Each name stands for a flat space through zero: a line, a plane or more. A row that begins with a name and a colon came from that space; any other row is followed by the name of the space it lies nearest, among the names in its block.
j756j771: -6	3	-18	-11	-29	13	4	0	-8	18	-10	3	1	14	16	-28	33	0	-14	0	35	-12	-41	5	16	-16	-10	-11	-5	2	-12	-40
j337j942: 8	49	-10	-14	-12	27	6	9	-6	-7	-7	7	2	-19	29	36	-16	-10	-10	7	-31	-38	53	23	-5	0	-6	2	10	-7	-32	24
j967j566: 12	11	-14	7	-10	-8	3	3	11	9	0	-14	-6	-43	21	8	3	-16	5	29	-21	4	11	10	15	1	0	-12	-10	15	-3	12
j149j910: -8	-30	-17	-35	-10	-6	23	-30	25	-10	46	-1	-1	-7	5	-30	57	4	-4	21	-14	-3	-19	31	13	0	-8	-28	-14	10	-10	34
j333j833: 11	3	-10	4	4	-14	-7	23	2	9	-14	2	-14	-21	2	0	-7	1	10	10	-2	12	8	2	-3	0	17	11	3	6	13	-11
j333j833: -28	37	17	19	4	-1	14	19	-29	11	-27	1	-2	-14	10	14	-44	-5	-20	-6	24	-10	6	-22	11	-22	26	23	5	-3	-5	-42
j756j771: -12	-32	-39	-20	-14	9	-15	-1	-6	-40	-15	-1	23	-8	13	11	-12	33	6	-6	-24	-65	24	36	-5	43	28	-4	41	-11	-7	6
j756j771: 1	52	7	9	-9	2	-7	11	-11	56	-6	9	-10	20	-1	-9	11	-20	-20	-1	38	26	-29	-27	6	-36	-24	6	-29	14	-1	-36
j337j942: -17	28	24	-4	24	11	66	2	5	-9	25	1	-1	-19	3	32	-46	1	-36	7	3	3	12	-7	3	-35	51	28	-4	0	2	25
j337j942: -1	4	17	42	-9	5	29	17	-17	-8	-32	-11	-15	-47	45	-7	-7	-20	14	12	-19	-4	30	9	35	-6	9	-3	14	-14	-46	-21
j333j833: -3	-4	-9	-16	10	-19	-3	-8	16	13	40	16	-8	4	-10	-17	34	5	3	9	-28	11	16	19	-4	7	-5	-7	-10	9	-8	37
j967j566: 22	-13	-19	58	-8	5	2	13	9	48	4	-4	8	14	13	-13	5	8	1	2	-11	25	-18	-6	25	12	21	-1	0	11	-16	1
j149j910: -32	-10	-18	6	-4	-10	-4	2	-14	6	-6	1	16	2	0	-4	-16	22	-14	-7	13	-26	-13	-3	11	10	34	6	14	5	3	-25
j333j833: 23	-31	15	-27	22	-11	-8	-3	20	-14	15	7	-15	29	-41	-16	20	6	16	-8	23	44	-28	-10	-32	-8	-12	8	-12	-3	45	7
j337j942: 0	9	-23	-46	0	5	13	-13	24	12	40	6	11	22	-22	10	7	15	-33	7	24	2	-38	1	-18	-18	16	5	-19	21	36	23
j333j833: 40	-43	1	47	-5	2	-6	8	12	3	-16	-16	-6	-4	10	-19	16	-6	35	4	-15	33	-10	-1	14	18	-8	-12	4	-5	-6	0
j878j766: 0	16	4	31	6	-22	-16	35	-20	4	-46	-6	-17	-47	15	10	-36	-10	20	9	-9	3	34	-8	6	6	19	15	14	-1	2	-34
j967j566: 76	-12	-50	15	-7	8	-11	52	30	23	-26	-5	-14	-21	10	14	-11	14	22	22	-5	31	-6	14	-15	11	44	21	12	14	38	2
j878j766: -21	42	30	-14	21	1	-14	-3	-17	9	10	25	-1	40	-27	12	-14	-3	-15	-27	7	0	23	-19	-25	-12	-22	18	-6	-10	-4	4
j149j910: -31	-18	-33	-19	-10	-6	33	1	2	-6	18	7	4	-24	23	-18	14	26	-18	15	-9	-36	0	36	22	3	51	-1	16	5	-19	1
j967j566: 44	-24	-7	-13	4	9	-10	16	17	-14	-8	6	-14	12	-10	-7	17	6	25	-3	-1	21	-1	13	-24	6	-6	6	7	-10	18	9
j878j766: -1	-7	-5	-52	7	-21	1	9	8	-2	6	15	-27	2	-22	-31	33	6	0	7	40	22	-32	5	-20	-27	3	11	-13	5	37	-25
j756j771: 2	17	-38	-20	-2	6	-18	7	6	-8	-2	-3	24	-12	-3	52	-48	22	-14	4	-19	-41	25	10	-21	25	35	12	17	12	25	25
j967j566: 5	-5	0	-26	17	0	7	14	4	-25	0	12	-10	-2	-11	10	-15	14	4	-4	-3	-4	21	12	-25	0	24	21	15	-10	16	11
j756j771: -1	-22	9	-5	-5	-2	-14	-10	-6	-21	-17	-10	2	4	-6	-10	8	-5	14	-7	15	-2	-17	-7	-2	5	-23	-11	2	-8	10	-19
j337j942: 20	-5	-67	23	-62	22	-32	36	-21	29	-47	18	-8	-12	75	-51	70	8	29	7	-40	-54	35	67	37	40	-15	-27	39	-14	-90	-39
j967j566: -26	26	14	-73	47	-15	-5	10	-2	-7	38	54	-16	54	-59	2	-6	31	-21	-30	20	3	22	1	-62	-20	19	47	2	-10	34	18
j149j910: 29	9	1	-4	0	22	3	16	4	-9	-16	2	-5	5	4	17	-13	-1	5	-4	2	2	11	4	-16	-4	1	12	8	-10	5	3
j149j910: -24	-50	-19	22	-8	-15	-7	-37	12	29	43	-6	28	37	-14	-38	38	21	-10	-5	0	7	-54	-6	27	22	0	-28	-12	18	-5	11
j878j766: -20	-28	17	-8	8	-21	-26	-23	-5	-6	-2	-11	11	29	-42	-13	-1	4	0	-17	48	18	-58	-38	-10	-3	-19	-5	-15	6	48	-32
j149j910: -10	-16	-4	-7	3	0	15	-8	6	-5	14	-1	7	7	-6	-5	0	13	-11	-1	10	-2	-19	1	2	-3	19	2	1	2	9	3
j333j833: -23	-40	-14	56	3	-13	-7	-30	8	28	54	7	27	24	7	-26	31	21	7	-6	-76	-10	29	20	34	55	3	-29	9	5	-62	60
j967j566: -75	24	9	-19	-5	-9	2	-28	-34	-22	-1	-4	25	-14	4	18	-31	2	-31	-8	5	-64	14	-6	14	2	3	-7	7	-1	-15	-17
j149j910: -11	-4	9	58	3	-1	-5	20	-25	11	-38	-10	11	-2	7	9	-49	7	1	-16	11	-3	0	-27	17	10	31	17	20	-6	-4	-40
j337j942: -23	-7	31	13	19	2	7	-9	-16	-27	-8	-5	13	10	-15	21	-45	6	-5	-22	7	-10	8	-22	-6	3	13	13	13	-14	7	-4
j967j566: -6	34	-23	-33	-10	-13	-6	8	0	-11	-16	-13	-3	-60	15	33	-25	-11	-7	31	-4	-28	19	11	-3	-4	12	-1	-3	18	23	-4
j756j771: 13	31	3	2	27	-16	15	7	24	21	31	-4	-6	-26	-16	38	-36	-7	-13	23	-17	34	15	-14	-12	-14	29	19	-21	25	33	44
j149j910: 55	11	12	12	2	34	9	23	10	-9	-21	0	-12	5	9	21	-13	-12	15	-4	-7	20	19	2	-17	-7	-8	14	7	-17	-2	13
j337j942: -3	14	-16	-6	-6	11	4	8	-3	8	3	11	5	6	10	6	-3	10	-12	-3	-6	-20	13	13	-1	2	14	7	9	-1	-14	4
j756j771: -20	42	12	-20	21	-29	5	13	-4	28	19	23	-26	-9	-14	-9	7	-9	-12	9	8	23	13	-6	-9	-30	4	18	-20	12	7	-4
j756j771: 5	-10	10	29	2	-23	-19	4	-3	13	-20	-18	-6	-17	-7	-8	-6	-14	17	7	14	30	-22	-26	10	1	-9	-5	-12	11	22	-28
j878j766: 4	4	-14	16	15	-17	-5	25	1	-11	-24	-16	4	-50	1	44	-68	9	5	15	-15	-8	27	-7	-6	16	55	22	18	11	35	2
j333j833: -18	11	21	1	16	-5	29	-1	-2	12	31	24	-17	10	3	-24	24	-1	-7	-3	-16	13	23	11	8	-16	3	7	-5	-8	-37	18
j878j766: 26	-39	-38	-41	-12	-19	-7	2	28	-32	-16	-31	-5	-54	-4	7	1	5	16	37	20	3	-40	12	-10	4	21	-10	-4	22	69	-10
j967j566: -45	8	23	-48	-3	2	-4	-25	-27	-59	-20	-6	9	-9	-7	16	-19	-6	-9	-13	23	-51	7	-3	-12	-6	-23	-6	9	-17	8	-23
j337j942: -8	13	4	-21	-24	28	-10	-27	-12	-42	-27	-28	30	-8	8	43	-32	-14	-12	-5	15	-49	-8	-9	-4	5	-30	-19	3	-6	10	-8
j878j766: 1	33	-3	-28	-13	-25	-13	20	-10	-5	-35	-4	-35	-67	23	-9	18	-33	19	33	4	0	20	13	4	-19	-24	-8	-11	7	4	-36
j149j910: -5	14	39	-51	12	-19	9	-23	7	-43	8	-10	-27	-40	-11	3	19	-39	12	21	4	17	10	-1	-14	-29	-50	-16	-28	-1	19	13
j878j766: -7	44	17	-35	8	-14	-32	5	-15	-8	-19	9	-16	-7	-17	15	-9	-20	5	-3	14	-2	21	-12	-28	-14	-38	7	-11	-1	20	-18
j333j833: -46	34	40	-73	52	-10	39	21	-18	-22	23	55	-30	36	-45	-4	-21	26	-34	-31	47	2	19	-4	-49	-53	44	63	7	-23	23	-14
j337j942: 2	-6	18	30	-3	-9	-5	4	-11	-5	-27	-15	-9	-24	13	-8	-3	-19	20	5	-2	11	4	-11	17	1	-15	-9	0	-5	-9	-23
j333j833: -7	-10	-13	21	0	-20	-33	-11	2	18	1	-16	19	1	-17	9	-16	4	2	2	0	5	-20	-22	4	22	0	-9	-7	20	27	-2
j149j910: -27	40	-5	25	-3	-19	-52	22	-38	26	-43	6	5	-6	2	13	-36	-3	2	-13	1	-25	29	-20	1	17	-5	11	12	3	-5	-46
j878j766: -19	56	23	2	-3	4	-17	-14	-20	1	-5	-2	6	-10	9	31	-19	-30	-7	-2	-22	-23	43	-10	1	-1	-45	-11	-10	-2	-27	11
j756j771: 23	-3	30	74	3	8	1	6	-4	30	-10	-8	-3	14	10	-11	0	-20	17	-9	-13	42	1	-25	23	2	-21	-5	-7	-7	-30	-3
j337j942: 21	-6	-26	11	-50	2	-69	-4	-16	3	-57	-23	5	-14	26	-17	37	-26	36	7	1	-22	-13	5	15	31	-74	-45	0	2	-12	-47
j967j566: -21	-38	9	29	-3	22	19	0	-23	-44	-34	-14	24	1	15	11	-46	22	0	-24	5	-42	4	-1	14	19	38	8	42	-27	-15	-24
j878j766: 41	-2	-11	-43	-1	33	-9	7	16	-13	10	25	-6	50	-15	0	28	13	5	-18	1	0	6	23	-41	1	-21	9	7	-17	4	26
j756j771: 1	-43	6	-8	7	4	66	-12	25	-20	43	4	-15	-14	18	-36	44	7	1	17	-22	15	-2	35	22	-13	25	-9	0	-8	-31	38
j333j833: 21	1	-8	28	-16	10	11	17	0	6	-19	-7	-10	-29	37	-6	10	-12	15	15	-23	-1	19	17	22	4	1	-8	8	-4	-33	-3
21	-15	-37	49	-35	9	-16	10	1	33	-34	-30	21	-12	25	1	-10	1	0	12	16	-1	-47	-13	31	15	14	-15	2	19	8	-37
j756j771
17	2	-12	34	1	5	19	40	-4	14	-17	11	-17	-23	31	-7	-6	8	12	7	-27	2	38	22	14	5	41	18	24	-9	-33	-3
j878j766
8	-13	22	36	19	-18	-6	3	2	0	-3	-9	-7	-14	-7	2	-15	-9	21	2	-21	28	17	-15	4	11	-1	2	-1	-1	3	10
j756j771
-30	9	-38	39	-19	-8	-29	-5	-16	22	-11	-16	39	-21	20	28	-39	13	-12	5	-31	-51	18	-1	27	43	25	-12	17	18	-16	-1
j333j833
62	-17	5	-25	0	37	32	-7	40	-21	27	-1	-13	16	1	2	35	-9	10	9	-10	32	-7	21	-19	-15	-22	-7	-12	-10	2	54
j149j910
-4	26	12	26	-12	-5	-52	0	-28	4	-49	-18	11	-8	0	22	-31	-24	13	-9	10	-12	5	-32	1	13	-42	-10	-2	1	8	-39
j337j942
17	-27	-38	-6	-17	-12	-14	8	16	33	12	10	-11	12	3	-49	62	12	11	12	5	19	-33	21	9	6	-3	-13	-7	14	-1	-11
j337j942
4	-15	-15	-1	-19	12	-31	4	-16	-20	-45	-13	17	8	1	10	-19	8	8	-14	24	-30	-18	-7	-7	18	-6	-3	19	-8	18	-39
j149j910
-25	-9	-1	23	-6	23	35	-49	14	4	55	-17	46	20	7	22	-11	8	-36	-1	-28	-24	-12	-2	28	13	10	-23	-8	10	-28	60
j878j766
-24	-34	25	52	17	-20	-34	-15	-18	0	-22	-23	29	27	-37	10	-52	10	6	-29	28	13	-38	-58	2	22	5	4	4	2	39	-34
j878j766
11	-4	-40	-13	-10	15	16	7	18	22	33	20	4	17	13	-12	29	25	-14	6	-21	-13	5	36	2	8	28	2	8	6	-22	32
j149j910
26	-1	-25	-6	10	-8	-17	17	21	35	27	25	-9	28	-18	-14	26	18	5	0	-15	26	5	12	-19	9	10	12	-4	10	8	26
j967j566
-31	18	30	13	13	-17	7	-22	-6	27	29	3	2	18	-17	-11	5	-13	-18	-6	11	23	-16	-28	12	-19	-18	-4	-27	10	-6	1
j333j833
26	-4	21	74	3	5	-6	8	-1	31	-9	-9	-2	8	11	-6	-3	-17	20	-5	-23	38	9	-20	22	11	-17	-6	-4	-4	-29	4
j149j910
-19	-21	35	71	22	-7	-34	-2	-29	12	-25	-5	25	50	-32	7	-53	12	8	-46	15	14	-12	-56	0	24	2	15	14	-13	9	-31
j878j766
2	-2	26	4	15	-8	31	-8	11	-15	22	-3	-19	-30	10	-5	13	-19	11	17	-32	20	29	11	10	-9	-7	-7	-9	-4	-21	35
j967j566
17	22	-8	2	-23	10	-64	1	-19	-10	-41	-3	6	-2	13	17	3	-19	29	-8	-29	-34	45	9	-12	35	-63	-21	12	-11	-21	-6
j337j942
22	-8	-24	45	0	-1	-5	15	15	58	21	10	4	27	1	-18	16	15	-1	0	-16	31	-12	-1	13	13	21	4	-3	14	-13	14
j967j566
-17	-47	-5	24	28	-15	-8	3	0	-2	23	20	12	35	-23	-14	-10	43	10	-26	-30	-3	21	7	-7	39	43	16	30	-10	-7	23
j333j833
3	-71	-16	1	-12	12	15	-42	28	-10	34	-23	33	36	-17	-18	25	22	-10	-4	21	7	-77	-5	13	12	7	-26	-8	10	23	18
j878j766
-35	62	-3	-49	-11	-33	-67	12	-37	32	-43	13	-13	10	-29	-9	2	-16	-14	-8	77	-7	-36	-37	-24	-30	-44	9	-24	18	49	-92
j756j771
40	-15	-10	24	-3	-6	-23	55	-11	0	-60	7	-32	-21	16	-20	2	1	43	0	2	18	20	11	-6	10	12	19	26	-16	1	-47
j878j766
-9	-23	-28	4	-18	16	-40	-14	-12	-27	-35	-28	51	15	-12	45	-59	25	-8	-20	19	-54	-27	-19	-11	40	15	-4	25	3	40	-20
j333j833
-26	-10	12	-31	24	-9	-9	-16	-1	-14	22	13	12	42	-46	5	-16	22	-15	-25	26	-2	-19	-18	-30	-2	8	16	-1	-2	36	4
j333j833
16	-44	20	-16	9	39	46	-29	22	-61	35	0	10	20	4	7	12	10	6	-11	-38	-14	24	32	-8	11	-2	-10	17	-30	-29	70
j756j771
-44	4	-3	12	-13	18	-5	-32	-20	-7	5	-9	46	25	2	25	-32	14	-29	-22	-3	-56	-3	-11	14	21	2	-12	12	-2	-19	4
j333j833
34	-25	-21	-36	-8	4	-15	6	18	-22	-12	-5	-7	-2	-9	-3	18	6	17	7	16	6	-22	13	-23	4	-6	-3	2	1	37	-4
j878j766
-11	-5	4	-21	1	-5	8	-7	-1	-20	-1	-4	-2	-13	-3	1	-2	-1	-3	4	11	-8	-6	2	-3	-8	2	-1	-1	-1	12	-6
j149j910
-6	16	10	-14	18	-23	-1	9	2	15	10	11	-18	-3	-19	-7	2	-4	-3	5	15	27	-4	-12	-12	-20	4	14	-16	9	22	-7
j333j833
-1	15	-24	43	2	-35	-21	33	-6	41	-21	-5	-9	-47	15	4	-24	0	11	22	-20	11	20	-5	18	15	35	10	4	22	4	-20
j333j833

Each name stands for a flat space through zero: a line, a plane or more. A row that begins with a name and a colon came from that space; any other row is followed by the name of the space it lies nearest, among the names in its block.
j589_j184: 46	30	-20	-28	33	-19	-13	-10	33	64	-65	-19	31	4	-36	-2	34	18	-3	-26	-36	-45	-3	29	17	-40	19	-13	5	-14	-25	28
j630_j601: -21	24	10	-32	-20	31	-4	-3	-15	1	-27	-14	21	17	13	-27	-13	13	-29	8	-22	42	-35	-8	25	7	8	-19	2	45	9	-17
j377_j583: -42	-23	21	-12	-13	13	2	11	-12	-23	26	6	19	-10	5	-23	-6	-33	-21	-26	-11	50	7	-23	-3	-25	17	8	-4	5	5	-7
j377_j583: -22	7	-2	-16	-12	7	-15	17	-17	-1	4	5	23	-13	-14	-2	59	-23	-28	9	-5	49	-19	-9	-5	-7	-6	6	10	-14	14	-10
j796_j675: -13	-24	2	9	-18	1	19	5	-9	4	-3	18	8	11	3	13	-7	-4	2	0	15	25	9	-16	-25	1	12	12	6	-17	1	13
j796_j675: -34	-16	5	-16	4	-12	-32	7	-10	-3	33	-4	27	-16	-19	-3	59	-38	-29	-11	-6	50	4	-5	-14	-30	-5	6	-7	-25	23	-13
j225_j724: -19	-14	-6	12	-27	3	14	25	-21	4	-6	32	14	-4	-13	30	55	-19	-6	17	24	50	-7	-19	-37	8	-4	24	25	-48	7	16
j630_j601: 11	-20	-25	-6	15	-39	-13	-5	21	26	16	-5	11	-14	0	12	13	-13	-8	-18	-23	-20	32	4	-26	-35	8	13	-6	-11	-6	5
j377_j583: 0	-12	13	7	26	-17	-23	-2	6	-13	31	-7	-17	-9	-20	9	25	-21	19	-18	10	-23	16	23	1	-17	-11	3	-13	-29	7	4
j796_j675: -24	-7	16	-2	-8	6	-10	-33	-17	7	-4	-18	7	48	17	2	-41	34	-6	27	22	35	-12	0	0	29	-6	-28	-22	23	34	-17
j796_j675: 21	-11	-12	15	-4	-9	4	-19	-4	1	10	-5	-23	23	14	11	-36	23	16	31	28	-23	10	4	-11	30	-4	-8	-13	13	10	-12
j589_j184: -31	-19	-16	26	-8	-17	-3	3	-5	-18	56	13	7	-31	21	6	8	-14	-26	21	8	40	15	-36	-30	12	-26	16	-3	-8	18	-27
j796_j675: -36	10	48	-21	-9	34	-16	19	-18	-58	21	-12	-47	5	19	-5	-9	-25	24	-22	-19	-3	-25	36	32	5	-11	1	3	35	7	0
j630_j601: 4	5	-12	-11	4	-8	-11	-5	6	7	6	-10	8	-8	4	-9	2	0	-15	0	-17	-2	2	-2	3	-9	1	-3	-5	15	1	-12
j589_j184: -11	-13	-14	-11	-3	-13	-20	13	-6	-12	42	1	10	-29	-5	-8	41	-38	-26	-1	-10	23	11	-12	-14	-21	-2	13	-3	-6	10	-22
j589_j184: 39	32	-23	23	21	-9	11	-8	20	33	-38	5	14	-11	-22	5	17	33	3	17	9	-30	-7	-4	9	14	-13	-9	10	-25	-17	10
j630_j601: 4	0	-9	-1	17	-17	-15	-26	11	20	4	-18	17	7	2	-10	-18	19	-15	4	-4	-2	9	-3	3	-5	-2	-17	-20	11	9	-15
j589_j184: -24	-8	10	14	-8	5	1	9	-7	-38	39	6	-25	-15	25	2	-17	-13	5	3	1	6	3	-6	-2	14	-17	11	0	14	6	-13
j796_j675: -62	-36	42	-27	-35	23	-9	37	-37	-50	36	13	-22	7	9	15	30	-63	8	-27	-5	54	-7	14	-18	-19	9	28	11	-4	18	12
j377_j583: -6	-12	21	0	30	-13	-18	-20	16	-7	24	-20	-8	3	-1	-12	-30	-2	11	-31	-7	-25	21	16	15	-21	1	-12	-26	5	3	-2
j225_j724: 27	-22	-5	-39	-38	27	11	29	-30	-30	12	7	-24	10	-10	-23	8	-47	8	-1	9	-6	5	4	-1	-15	48	13	5	23	-9	-10
j796_j675: 32	5	-16	-21	-14	2	-6	-13	-8	5	-10	-19	-31	34	20	7	-29	21	14	28	1	-35	-7	27	3	23	7	-12	-7	46	6	-13
j796_j675: 31	17	-22	-53	-33	17	14	11	-5	35	-67	-6	3	32	12	2	-6	12	-3	2	-37	-14	-22	19	1	-8	40	1	22	45	-20	18
j225_j724: 16	29	-14	30	-25	24	16	-1	-22	-30	5	7	-41	7	27	7	-24	36	11	74	39	-7	-31	-9	10	82	-37	-10	8	32	14	-32
j796_j675: -38	-32	15	11	-11	-2	6	10	-13	-8	20	19	18	-2	-5	11	17	-24	-8	-10	17	51	11	-21	-28	-11	3	16	2	-36	12	9
j630_j601: 8	-16	-22	-21	3	-26	-6	9	16	24	1	-1	12	-14	2	10	21	-22	-10	-27	-36	-13	22	6	-23	-41	19	20	6	-4	-14	14
j589_j184: -11	12	6	34	7	6	12	-21	2	-2	-1	2	10	2	10	-8	-37	37	-7	24	24	17	-8	-26	10	35	-22	-18	-9	2	9	-15
j225_j724: 23	-7	0	-49	-19	18	-5	-6	-8	-24	13	-29	-37	24	34	-35	-68	-7	7	-8	-29	-40	5	22	24	-7	37	-11	-18	90	-6	-25
j589_j184: -13	0	41	-49	6	26	-17	-35	-9	24	-44	-37	37	62	-18	-42	-42	20	-13	-27	-6	30	-17	15	39	-26	42	-47	-31	32	15	-1
j225_j724: -38	-8	17	12	38	-26	-25	-14	26	-5	39	-13	16	-30	6	-7	-7	-9	-14	-39	-27	6	21	-3	5	-31	-21	-1	-19	-10	5	-3
j377_j583: -4	14	-13	10	0	-9	23	-28	26	34	-38	-8	10	17	53	8	-85	62	-6	4	-33	-14	-1	-11	-2	20	-4	-10	1	47	-13	8
j630_j601: 17	31	-1	-2	1	15	17	19	12	-5	-30	7	-15	-17	4	-2	0	5	13	-11	-24	-33	-16	10	21	2	-1	7	23	11	-29	18
j377_j583: 14	5	-10	2	16	-14	-7	-23	14	20	-6	-15	6	9	6	-4	-25	25	-3	4	-5	-19	7	3	5	2	-2	-15	-14	13	1	-7
j630_j601: 23	45	4	15	6	24	17	15	9	-22	-21	6	-28	-22	2	-9	-8	16	20	6	-7	-43	-25	8	38	26	-18	-2	19	15	-25	5
j377_j583: -7	-30	5	9	14	-18	-2	-15	11	-3	31	-5	4	-2	5	-10	-34	-7	0	-21	3	-5	33	-9	-9	-20	10	0	-22	-2	2	-5
j630_j601: -29	-17	-1	-28	-30	4	0	24	-15	1	-1	11	11	0	11	13	28	-31	-16	-13	-25	42	-4	-3	-26	-21	16	23	18	2	2	11
j589_j184: 13	-7	-18	-4	1	-20	6	-5	13	42	-32	4	15	13	-1	26	8	13	2	-5	-10	-9	9	6	-25	-12	11	8	9	-17	-9	26
j225_j724: -21	-25	15	2	-40	28	7	32	-44	-56	44	23	-29	-1	-3	3	28	-46	9	22	40	40	-7	-10	-15	20	1	19	9	-10	19	-15
j225_j724: 24	-9	-5	10	9	5	-1	27	-6	-42	52	15	-8	-52	-41	-36	47	-57	-1	-10	23	-13	20	-18	12	-22	9	14	-3	-30	-12	-21
j225_j724: -18	3	22	9	-15	16	7	-7	-19	10	-37	6	-4	46	0	34	-1	29	19	23	31	27	-27	14	-8	35	-11	-9	8	-18	19	21
j377_j583: 4	-7	9	17	28	-24	-20	2	10	-9	25	-1	-28	-11	-18	29	35	-16	30	-12	11	-36	14	32	-7	-8	-23	10	-4	-40	4	15
j589_j184: -26	5	12	47	4	-4	23	-12	16	-16	8	9	-29	-3	53	26	-73	41	22	6	-3	-17	2	-7	-4	42	-38	4	4	18	-4	9
j377_j583: -39	-24	36	2	4	3	-11	23	-8	-40	42	10	-14	-20	-11	5	30	-51	13	-38	0	17	11	9	-4	-27	-4	21	1	-30	4	13
j630_j601: -17	-9	-5	9	18	-33	5	-25	32	53	-34	-4	29	16	21	32	-32	37	-3	-24	-29	-1	16	2	-25	-16	-2	1	0	-10	-6	34
j225_j724: 29	24	-20	19	22	-9	1	-7	19	5	2	-3	2	-27	-7	-15	-1	16	-5	11	-1	-32	3	-9	17	8	-15	-8	-3	1	-12	-14
-25	-19	8	-28	-5	-3	-22	-3	-9	-3	23	-13	18	5	1	-16	7	-24	-24	-16	-15	34	7	-3	-4	-28	15	-2	-14	13	16	-15
j589_j184
5	-8	-16	5	5	-17	-11	-21	0	21	6	-8	18	11	-4	2	1	15	-15	21	16	13	8	-10	-13	6	-4	-12	-15	-6	17	-16
j796_j675
0	-37	23	10	-11	16	34	4	-3	-34	22	12	-21	7	13	-24	-73	-16	25	-31	15	-16	30	-15	3	-11	36	7	-10	15	-18	7
j377_j583
-2	-7	11	6	-4	8	3	10	-12	-8	0	11	1	2	-23	4	27	-15	8	0	24	13	-2	0	-3	-1	3	4	4	-30	3	8
j225_j724
-5	19	-4	-36	7	0	-29	-2	1	16	-11	-20	24	-3	-12	-15	36	-7	-28	-6	-31	17	-17	11	15	-22	2	-11	-3	13	7	-11
j796_j675
28	-19	-34	21	6	-34	-11	4	-3	14	26	14	1	-14	-32	27	64	-18	1	29	39	-7	22	-4	-38	1	-11	14	-1	-56	11	-6
j377_j583
-50	9	24	-38	-7	17	-22	-6	-13	19	-27	-15	50	20	-6	-14	22	0	-40	-15	-26	75	-30	-4	11	-21	8	-17	-2	8	21	-1
j796_j675
-10	39	-10	-41	-14	21	-10	6	0	5	-23	-18	19	-11	23	-30	-1	7	-39	2	-56	21	-34	-5	28	-4	3	-10	10	61	-5	-21
j630_j601
20	-1	3	1	2	6	4	1	-3	-9	1	0	-15	5	-12	-6	-4	-4	16	1	15	-22	3	8	9	3	8	-3	-4	-2	-5	0
j377_j583
-57	-13	26	-17	10	-3	-27	-27	4	-7	30	-28	25	8	30	-26	-47	4	-32	-25	-31	44	5	-10	12	-19	-3	-19	-30	41	24	-24
j589_j184
-33	-16	-17	-33	-21	-21	-1	-7	12	46	-28	-7	27	22	51	29	-26	15	-26	-17	-61	29	4	1	-38	-22	15	14	10	36	0	20
j225_j724
-17	-26	46	-32	-10	26	-14	-2	-24	-41	22	-18	-32	38	1	-19	-33	-27	25	-26	9	-1	1	30	20	-13	27	-11	-22	29	15	-4
j225_j724
-1	-2	-21	19	4	-24	4	9	16	3	16	12	-10	-28	19	27	10	-2	2	2	-16	-17	13	-3	-24	2	-21	22	13	-10	-9	7
j589_j184
27	-24	-5	2	20	-17	-11	-22	5	2	29	-14	2	5	-21	-23	-16	-8	2	-4	24	-23	32	-2	3	-17	18	-14	-32	-6	6	-19
j377_j583
-16	-2	20	-10	-15	20	13	1	-10	7	-33	4	11	27	0	2	-13	9	4	-8	3	25	-14	1	2	1	15	-4	7	0	0	18
j630_j601
-33	-1	-1	2	-16	-4	0	-9	-3	9	-6	-2	0	17	41	26	-25	24	-8	16	-15	26	-11	-1	-19	22	-18	2	5	23	15	1
j225_j724
12	30	-8	47	37	-14	-1	-12	22	11	-3	6	13	-31	-23	2	21	27	-1	15	19	-15	-3	-13	14	19	-39	-10	0	-41	-4	-2
j225_j724
-39	-21	31	47	-1	10	35	4	-1	-17	5	31	11	-7	2	8	-28	2	12	-16	29	35	11	-34	-12	9	-7	11	6	-41	-5	23
j796_j675
-19	31	-4	16	-1	8	-5	1	0	-20	13	-2	-9	-23	27	-1	-5	18	-14	26	-12	11	-24	-10	14	35	-40	-4	7	26	8	-23
j630_j601
-25	-14	27	-19	-8	6	-4	-10	-8	15	-28	-8	4	45	5	19	-15	9	12	-17	-3	20	-8	22	-7	-7	13	-7	-3	1	11	25
j225_j724
17	12	-29	21	15	-16	2	9	17	-4	26	9	9	-52	-7	-14	24	-10	-18	6	-6	-13	13	-26	1	-4	-15	10	4	-13	-13	-18
j225_j724
48	68	-6	-38	-15	46	-21	27	-34	-5	-53	-8	-12	10	-55	-12	100	-4	2	48	19	-6	-70	36	47	30	-7	-21	24	-1	5	-13
j377_j583
22	8	-14	-22	12	-7	-12	-12	12	19	-8	-19	15	-1	-6	-23	-6	4	-15	-8	-20	-18	6	3	14	-21	16	-13	-11	21	-6	-11
j630_j601
5	-6	-18	15	26	-27	-9	30	19	-7	41	20	18	-73	-38	-5	81	-55	-15	-30	-12	-5	28	-17	-13	-46	-8	31	11	-60	-18	4
j796_j675
